Below is a small trained network, with its code and all its weights. Each question gives an input and a target symbol and asks what happens when units are switched off, that is, made to give their printed mean instead of their output.

import numpy as np


def w(rows, s, z=0):
    codes = np.array(rows[::2]) - 128.0
    scale = np.full(codes.shape[1], s)
    scale[-1] = z or s
    return codes * scale


def softmax(a):
    e = np.exp(a - a.max(-1, keepdims=True))
    return e / e.sum(-1, keepdims=True)


def log_softmax(a):
    a = a - a.max(-1, keepdims=True)
    return a - np.log(np.exp(a).sum(-1, keepdims=True))


def net(x, mask):
    ids = ['αβγδεηθλμξπτφψω'.index(c) for c in x.split()]
    T = len(ids)
    res = E[ids] + P[:T]
    u = 0
    for l in range(3):
        r = res
        for j in range(2):
            rows = slice(4 * j, 4 * j + 4)
            q, k, v = (r @ M[l][rows].T for M in (Q, K, V))
            z = softmax(np.where(np.tri(T) > 0, q @ k.T / 4**0.5, -1e9)) @ v
            o = O[l][rows]
            res = res + np.where(mask[u + j], z, o[:, -1]) @ o[:, :-1]
        u += 2
    return log_softmax(res[-1] @ U[:, :-1].T + U[:, -1])


Q, K, V, O = {}, {}, {}, {}
E = w([
[86,153,175,115,122,41,181,146,177,155,100,98],'α',
[90,134,148,158,106,128,158,125,97,215,82,116],'β',
[233,209,172,176,203,199,148,117,35,136,130,145],'γ',
[207,204,110,208,140,135,135,103,160,119,172,66],'δ',
[159,156,165,77,166,96,142,78,105,72,141,101],'ε',
[69,177,89,149,18,126,132,230,102,171,85,126],'η',
[99,186,46,123,82,79,229,86,82,122,171,79],'θ',
[44,118,105,107,118,168,151,140,75,90,153,92],'λ',
[132,123,168,99,84,253,85,26,149,102,100,152],'μ',
[113,116,164,190,78,117,142,151,149,128,66,70],'ξ',
[73,163,176,167,158,173,78,177,139,54,127,87],'π',
[129,172,133,90,38,173,186,158,171,160,72,145],'τ',
[177,115,134,137,70,118,184,179,118,135,111,102],'φ',
[172,96,145,155,73,61,96,127,115,108,103,115],'ψ',
[43,216,80,153,68,138,62,136,113,113,139,178],'ω',
],0.013)
P = w([
[136,93,56,112,162,103,119,130,193,143,88,247],'0',
[127,126,230,156,20,130,141,125,145,170,222,112],'1',
[166,174,72,52,95,134,85,97,115,135,55,32],'2',
[104,139,243,172,23,122,160,114,125,95,230,128],'3',
[180,190,51,61,117,147,92,87,109,92,79,14],'4',
[99,167,234,191,40,119,186,94,109,48,232,131],'5',
[174,215,25,75,148,150,104,83,95,66,101,2],'6',
[95,192,222,218,37,124,209,77,116,2,230,139],'7',
[189,203,33,83,163,131,113,70,111,68,80,24],'8',
],0.0081)
Q[0] = w([
[69,118,135,134,149,116,128,135,176,159,135,177],'L0H1',
[131,112,175,153,128,141,144,98,164,114,126,115],'L0H1',
[107,103,138,146,61,110,149,146,112,114,128,203],'L0H1',
[147,84,155,104,113,118,153,182,77,156,121,126],'L0H1',
[177,47,2,70,244,169,24,170,182,191,66,165],'L0H2',
[157,55,148,133,165,115,126,104,139,178,91,209],'L0H2',
[120,93,91,69,232,101,89,137,146,196,150,140],'L0H2',
[87,132,223,151,78,162,152,92,64,105,196,142],'L0H2',
],0.0094)
K[0] = w([
[60,138,154,137,125,95,118,121,162,193,146,144],'L0H1',
[130,88,149,135,133,142,206,97,133,143,115,162],'L0H1',
[135,131,226,194,68,155,119,137,134,99,212,154],'L0H1',
[149,121,184,110,110,149,163,170,84,154,146,52],'L0H1',
[170,17,152,129,66,84,132,232,167,246,24,165],'L0H2',
[159,75,181,83,132,132,129,86,133,253,93,140],'L0H2',
[112,86,174,107,84,50,162,186,136,238,98,122],'L0H2',
[59,162,154,99,136,179,110,35,52,61,199,124],'L0H2',
],0.0073)
V[0] = w([
[121,153,204,150,73,128,109,185,156,8,182,100],'L0H1',
[118,23,92,108,145,72,114,146,151,126,120,129],'L0H1',
[120,168,161,105,58,115,165,6,103,150,156,91],'L0H1',
[77,114,180,155,156,162,108,134,125,142,200,152],'L0H1',
[68,103,144,125,142,181,46,60,121,215,127,151],'L0H2',
[141,85,95,254,88,120,143,188,125,137,102,75],'L0H2',
[111,192,100,132,108,84,96,64,173,56,149,81],'L0H2',
[118,114,127,141,152,142,111,137,76,35,150,155],'L0H2',
],0.0073)
O[0] = w([
[75,107,181,98,30,162,77,11,140,232,113,131,224],'L0H1',
[125,42,93,122,163,56,135,95,154,61,115,171,49],'L0H1',
[157,125,124,202,49,170,189,96,125,169,110,4,249],'L0H1',
[96,147,237,132,107,121,188,110,50,135,158,193,52],'L0H1',
[109,162,50,254,131,100,176,146,130,86,108,198,33],'L0H2',
[129,80,125,155,196,167,15,194,145,190,182,11,147],'L0H2',
[108,189,180,142,122,125,121,26,120,160,92,74,255],'L0H2',
[87,112,149,109,86,162,56,81,101,63,140,158,150],'L0H2',
],0.0061,0.0048)
Q[1] = w([
[102,96,199,176,43,170,171,103,142,135,244,105],'L1H1',
[176,166,99,95,173,144,104,105,129,137,84,94],'L1H1',
[97,109,110,121,156,144,123,149,156,123,212,149],'L1H1',
[147,127,19,68,201,139,55,137,148,88,91,131],'L1H1',
[107,125,140,163,109,105,167,127,155,111,145,184],'L1H2',
[137,107,86,84,141,132,105,141,74,90,80,113],'L1H2',
[126,89,116,137,143,122,113,123,189,203,122,87],'L1H2',
[186,110,107,121,94,124,109,146,119,141,98,102],'L1H2',
],0.011)
K[1] = w([
[84,173,130,144,148,165,134,60,78,74,206,107],'L1H1',
[203,73,154,185,136,92,159,131,180,140,99,161],'L1H1',
[78,152,172,153,67,86,112,158,96,158,132,120],'L1H1',
[136,51,144,134,94,82,150,184,152,181,85,150],'L1H1',
[90,157,188,188,1,155,209,96,43,194,72,72],'L1H2',
[139,84,121,88,160,92,131,163,99,169,102,186],'L1H2',
[169,200,107,157,174,153,132,126,166,128,208,138],'L1H2',
[173,143,90,147,133,86,166,170,211,103,152,170],'L1H2',
],0.0088)
V[1] = w([
[94,38,111,80,132,176,202,111,50,61,158,71],'L1H1',
[254,103,105,27,115,131,214,124,165,124,185,177],'L1H1',
[76,78,77,75,100,163,48,166,110,141,157,160],'L1H1',
[83,172,53,86,67,113,184,107,116,192,165,139],'L1H1',
[180,131,67,177,58,106,87,138,121,126,159,136],'L1H2',
[219,164,127,117,193,181,71,122,63,115,126,140],'L1H2',
[71,84,133,129,146,210,118,160,168,110,101,104],'L1H2',
[95,79,80,125,164,64,120,91,123,44,57,207],'L1H2',
],0.0082)
O[1] = w([
[127,72,139,81,125,156,219,146,97,254,188,102,152],'L1H1',
[93,213,142,35,160,177,150,122,174,79,198,148,166],'L1H1',
[47,37,80,113,134,195,112,137,161,146,106,29,90],'L1H1',
[67,198,111,104,198,136,44,84,185,253,103,142,178],'L1H1',
[143,96,81,202,178,178,165,105,118,91,216,117,192],'L1H2',
[130,156,200,177,113,161,30,217,187,129,153,100,4],'L1H2',
[193,137,130,76,97,151,174,204,74,108,51,168,134],'L1H2',
[217,109,108,105,51,103,93,110,141,202,181,175,86],'L1H2',
],0.0076,0.0037)
Q[2] = w([
[117,118,166,188,192,141,185,164,100,173,134,170],'L2H1',
[115,134,96,120,68,155,148,89,119,160,174,174],'L2H1',
[151,94,146,79,104,176,136,100,147,48,142,94],'L2H1',
[70,74,132,136,128,82,153,158,52,141,86,135],'L2H1',
[129,132,93,180,146,123,95,124,191,215,74,15],'L2H2',
[126,72,162,134,169,191,128,147,132,185,138,207],'L2H2',
[78,124,254,171,47,114,195,72,95,132,171,202],'L2H2',
[83,70,216,155,91,142,131,171,152,124,187,149],'L2H2',
],0.0062)
K[2] = w([
[157,182,227,125,116,111,109,105,77,172,139,56],'L2H1',
[109,107,116,61,100,119,87,127,142,125,184,120],'L2H1',
[153,134,80,78,118,188,165,130,136,51,88,153],'L2H1',
[98,119,156,134,129,101,149,141,85,136,66,48],'L2H1',
[86,48,83,134,71,133,155,135,204,146,145,120],'L2H2',
[63,160,157,176,92,149,166,177,60,170,90,138],'L2H2',
[160,122,190,103,114,207,110,56,70,132,98,94],'L2H2',
[140,187,159,123,106,183,131,153,7,210,121,3],'L2H2',
],0.0063)
V[2] = w([
[106,158,141,105,204,125,119,116,146,149,141,93],'L2H1',
[110,175,60,139,170,98,162,204,118,100,138,175],'L2H1',
[132,166,140,87,122,181,169,98,128,95,41,159],'L2H1',
[125,91,119,65,120,131,89,174,126,137,65,126],'L2H1',
[134,81,155,83,79,186,95,177,155,142,116,161],'L2H2',
[79,114,127,69,114,2,132,127,166,103,111,88],'L2H2',
[109,112,190,127,174,89,71,115,157,62,93,173],'L2H2',
[68,159,107,118,56,177,76,81,154,131,64,142],'L2H2',
],0.0087)
O[2] = w([
[61,151,125,101,189,128,120,89,181,181,121,126,106],'L2H1',
[107,110,207,180,210,146,133,41,2,144,84,142,102],'L2H1',
[114,151,130,33,164,14,62,147,88,65,110,69,152],'L2H1',
[173,145,116,99,179,103,210,178,115,147,81,163,125],'L2H1',
[197,215,155,149,175,141,114,186,168,169,111,194,200],'L2H2',
[119,62,255,164,95,105,232,150,186,172,93,47,139],'L2H2',
[70,170,120,175,77,91,170,107,217,109,102,130,2],'L2H2',
[87,169,96,215,172,56,185,165,93,195,201,113,158],'L2H2',
],0.0072,0.0073)
U = w([
[113,128,214,105,84,85,197,76,91,121,150,152,63],'α',
[145,56,180,172,109,116,82,55,56,144,110,183,152],'β',
[108,158,231,193,134,131,91,172,114,100,211,133,150],'γ',
[93,125,3,150,137,112,60,90,203,105,55,93,251],'δ',
[102,165,136,63,100,101,81,104,224,173,206,153,83],'ε',
[110,120,137,213,200,148,173,118,83,169,69,126,22],'η',
[93,36,56,95,165,141,111,98,114,153,150,69,212],'θ',
[174,127,153,80,117,98,112,124,53,202,168,194,24],'λ',
[132,152,44,70,99,83,67,133,83,58,172,140,160],'μ',
[151,95,95,151,98,86,143,170,71,49,65,80,117],'ξ',
[108,185,93,139,105,92,129,195,161,146,131,144,109],'π',
[120,159,112,93,199,42,97,126,107,124,91,122,140],'τ',
[102,157,139,59,164,214,155,167,191,99,97,119,208],'φ',
[147,91,101,162,70,172,136,108,183,111,184,136,103],'ψ',
[125,156,66,192,129,104,173,77,99,136,185,173,112],'ω',
],0.0055,0.0031)

Each question gives the input, a string of symbols that net reads in full, and the target symbol t.
The units are the heads (4 rows each of Q, K, V and O). Each row of codes is followed by its name. A weight is (code - 128) times the scale printed after its matrix; where a second scale follows, it is the last column's (O and U).
mask holds one flag per head, layer by layer. A switched-off head (its flag False) gives its mean, the last column of its rows in O, instead of its output. The means were averaged over made-up inputs and are rounded, as every weight is.
A unit's drop is (log p(t) with every unit on - log p(t) with that unit switched off) / (log p(t) with every unit on - log p(t) with every unit switched off).
The circuit of an input: a set's keep is (log p(t) with only the set's units on - log p(t) with every unit switched off) / (log p(t) with every unit on - log p(t) with every unit switched off). Starting from all 6 units, units are removed one at a time, each time the one whose removal leaves the highest keep (on an exact tie, the one counted first), for as long as the keep stays at least 0.8.
circuit, biggest first: the units of the circuit, biggest drop first
most important unit: the unit with the biggest drop
which heads matter: for each layer, one digit per head in row order, 1 if its drop is at least 0.15 and else 0, layers parted by /
input η δ ε δ, target γ: circuit, biggest first : [L1H2 L1H1 L2H1]
input ω φ δ, target ω: circuit, biggest first : [L2H2 L1H1]
input φ η θ φ φ γ, target μ: circuit, biggest first : [L2H2 L1H1]
input φ μ θ ε ω δ ξ φ λ, target φ: circuit, biggest first : [L0H1 L0H2 L1H1 L2H2]
input μ ε φ φ ξ ξ ξ η, target α: which heads matter : 11 / 11 / 01
input β ξ β λ α β ξ, target β: circuit, biggest first : [L2H1 L0H1 L0H2 L1H2]
input ξ ξ ε φ φ τ λ φ β, target ξ: circuit, biggest first : [L1H1 L0H1 L2H1 L0H2]
input ω θ ε β γ, target ω: most important unit : L2H2
input β ε φ, target β: circuit, biggest first : [L2H1 L0H1 L0H2 L2H2]
input δ π λ τ β φ, target θ: circuit, biggest first : [L1H2 L1H1 L2H1 L2H2]
input η ξ μ, target η: circuit, biggest first : [L2H1 L1H1 L0H1 L2H2]
input φ φ φ ψ, target β: which heads matter : 11 / 10 / 00
input φ α β β φ ξ ξ, target φ: which heads matter : 11 / 10 / 01
input η φ ε λ ξ α, target θ: most important unit : L1H1
input δ ξ ε γ θ ξ φ ω, target δ: circuit, biggest first : [L1H1 L2H1 L1H2]
input τ γ φ, target τ: which heads matter : 00 / 10 / 10
input φ δ ω, target φ: circuit, biggest first : [L0H2 L1H1 L0H1 L2H2]
input τ ξ θ, target τ: circuit, biggest first : [L2H1 L1H1 L0H2]
input η γ μ ξ λ, target η: circuit, biggest first : [L0H1 L2H1 L1H1 L2H2]
input β φ ξ δ φ μ φ α, target ω: circuit, biggest first : [L0H2 L2H2 L0H1]
input δ ε ξ β, target α: which heads matter : 11 / 11 / 01
input γ μ ξ ξ φ, target γ: which heads matter : 10 / 01 / 10
input λ λ δ τ τ, target λ: most important unit : L1H2
input τ φ φ ε λ φ μ φ, target ω: which heads matter : 01 / 01 / 01
input φ τ φ ε φ ψ μ τ φ, target φ: circuit, biggest first : [L0H1 L0H2 L1H1 L2H2]
input τ ξ ε φ φ β, target α: which heads matter : 01 / 11 / 01
input ω φ δ δ β, target ω: which heads matter : 01 / 11 / 01
input γ φ α λ ψ φ η ξ φ, target γ: most important unit : L1H2
input μ φ π φ ξ φ λ φ φ, target μ: which heads matter : 01 / 01 / 11
input ψ φ φ ε η ψ λ, target ψ: which heads matter : 10 / 01 / 10
